Here is a tiny trained network, its code and every weight. The questions are about switching its units off for an input and a class, where a switched-off unit gives its printed mean instead of its output.

import numpy as np


def w(rows, s, z=0):
    codes = np.array(rows[::2]) - 128.0
    scale = np.full(codes.shape[1], s)
    scale[-1] = z or s
    return codes * scale


def f(y):
    return y / 2 * (1 + np.tanh(0.7978845608 * (y + 0.044715 * y**3)))


def log_softmax(a):
    a = a - a.max(-1, keepdims=True)
    return a - np.log(np.exp(a).sum(-1, keepdims=True))


def net(x, mask):
    res = np.array(x, float).reshape(1, 7) / 4 @ E
    y = f(res @ A[0][:, :-1].T + A[0][:, -1])
    res = res + np.where(mask, y, B[0][:, -1]) @ B[0][:, :-1]
    return log_softmax(res[-1] @ U[:, :-1].T + U[:, -1])


A, B = {}, {}
E = w([
[129,126,127,133,127,126],'x0',
[181,26,22,34,115,164],'x1',
[196,244,55,117,42,173],'x2',
[78,95,207,95,2,145],'x3',
[121,131,129,119,130,132],'x4',
[122,128,124,134,127,131],'x5',
[125,128,128,124,129,132],'x6',
],0.0064)
A[0] = w([
[147,23,13,60,93,154,171],'N1',
[105,204,175,163,139,118,69],'N2',
[174,167,78,150,249,136,67],'N3',
[114,178,138,148,173,129,83],'N4',
[123,52,161,138,166,115,103],'N5',
[131,123,138,125,155,126,11],'N6',
[99,240,233,206,137,95,116],'N7',
[160,255,50,114,27,136,125],'N8',
[104,54,177,134,173,113,44],'N9',
[122,149,130,94,154,144,116],'N10',
[122,146,109,123,162,127,45],'N11',
[117,103,195,106,37,152,63],'N12',
[123,148,80,146,202,104,8],'N13',
[94,65,180,111,183,114,61],'N14',
[107,87,201,103,15,140,58],'N15',
[101,162,150,148,145,181,115],'N16',
[142,145,159,172,128,126,124],'N17',
[132,194,98,94,102,135,103],'N18',
[157,87,97,75,119,106,154],'N19',
[153,164,88,139,214,133,77],'N20',
[120,168,175,167,138,143,88],'N21',
],0.01,0.0012)
B[0] = w([
[161,112,120,1,118,160,238],'N1',
[131,102,121,50,124,147,172],'N2',
[87,188,123,155,47,60,198],'N3',
[132,136,116,107,113,114,148],'N4',
[141,114,142,174,172,165,162],'N5',
[114,128,127,139,129,132,124],'N6',
[181,92,104,16,129,170,225],'N7',
[113,63,176,235,230,161,255],'N8',
[129,99,148,197,178,170,168],'N9',
[138,129,135,131,120,122,130],'N10',
[129,132,125,141,114,112,131],'N11',
[102,193,96,150,88,61,183],'N12',
[114,164,128,162,92,101,158],'N13',
[137,94,147,202,179,159,169],'N14',
[96,214,107,176,66,47,198],'N15',
[144,116,121,115,123,136,139],'N16',
[127,118,115,101,129,132,141],'N17',
[131,89,143,167,151,148,169],'N18',
[145,128,126,77,128,146,164],'N19',
[94,173,132,144,84,89,173],'N20',
[142,122,107,89,121,150,153],'N21',
],0.018,0.0095)
U = w([
[192,91,95,1,109,150,199],'0',
[122,70,163,237,220,150,143],'1',
[78,193,101,161,34,9,4],'2',
],0.0086,0.00027)

Each question gives the input, the list of numbers given to net, and the class t.
The units are the neurons (one row each of A and B). Each row of codes is followed by its name. A weight is (code - 128) times the scale printed after its matrix; where a second scale follows, it is the last column's (A, B and U).
mask holds one flag per neuron, in row order. A switched-off neuron (its flag False) gives its mean, the last column of its row in B, instead of its output. The means were averaged over made-up inputs and are rounded, as every weight is.
A unit's drop is (log p(t) with every unit on - log p(t) with that unit switched off) / (log p(t) with every unit on - log p(t) with every unit switched off).
The circuit of an input: a set's keep is (log p(t) with only the set's units on - log p(t) with every unit switched off) / (log p(t) with every unit on - log p(t) with every unit switched off). Starting from the 12 units with the biggest drops (on a tie, the unit counted first), units are removed one at a time, each time the one whose removal leaves the highest keep (on an exact tie, the one counted first), for as long as the keep stays at least 0.8.
circuit, biggest first: the units of the circuit, biggest drop first
top k neurons: the k neurons with the biggest drops, biggest first
drop when u is switched off: that unit's drop, to one decimal
input [-6,-4,-6,8,1,-3,-6], class 2: circuit, biggest first => N15
input [-2,4,-4,6,-8,-7,-2], class 2: top 4 neurons => N15; N8; N7; N12
input [-6,-8,-8,7,6,2,2], class 0: top 4 neurons => N7; N8; N2; N21
input [7,3,7,7,8,8,5], class 1: top 4 neurons => N8; N3; N18; N20
input [5,2,3,-3,-7,4,0], class 1: top 4 neurons => N15; N7; N12; N8
input [5,-5,-4,6,-5,8,-5], class 2: top 4 neurons => N15; N1; N12; N8
input [1,4,6,0,-8,4,-4], class 1: top 2 neurons => N8; N7
input [8,7,8,1,7,2,2], class 1: top 4 neurons => N8; N7; N18; N2
input [-1,-8,-8,8,-6,-8,7], class 0: top 4 neurons => N7; N8; N2; N21
input [6,-8,7,-5,1,6,-1], class 0: top 2 neurons => N7; N2
input [3,1,-6,7,-7,-7,2], class 2: top 2 neurons => N15; N8
input [0,6,7,-1,-2,0,0], class 1: top 3 neurons => N8; N7; N18
input [-8,2,5,6,1,4,7], class 2: top 2 neurons => N15; N12
input [-3,-4,3,-2,5,0,8], class 0: circuit, biggest first => N7
input [-2,-6,8,-5,3,3,6], class 1: top 2 neurons => N8; N1
input [-4,-1,-4,7,-4,3,6], class 2: top 2 neurons => N15; N8
input [6,3,6,7,-5,5,-1], class 2: top 2 neurons => N15; N12
input [5,-7,1,-6,1,-7,3], class 0: drop when N7 is switched off => 1.9
input [3,-8,7,8,-5,-7,-5], class 0: drop when N3 is switched off => 0.1
input [5,4,7,-6,8,-6,6], class 1: drop when N8 is switched off => 2.7
input [0,-7,-5,-5,7,-6,-2], class 0: drop when N7 is switched off => 0.6
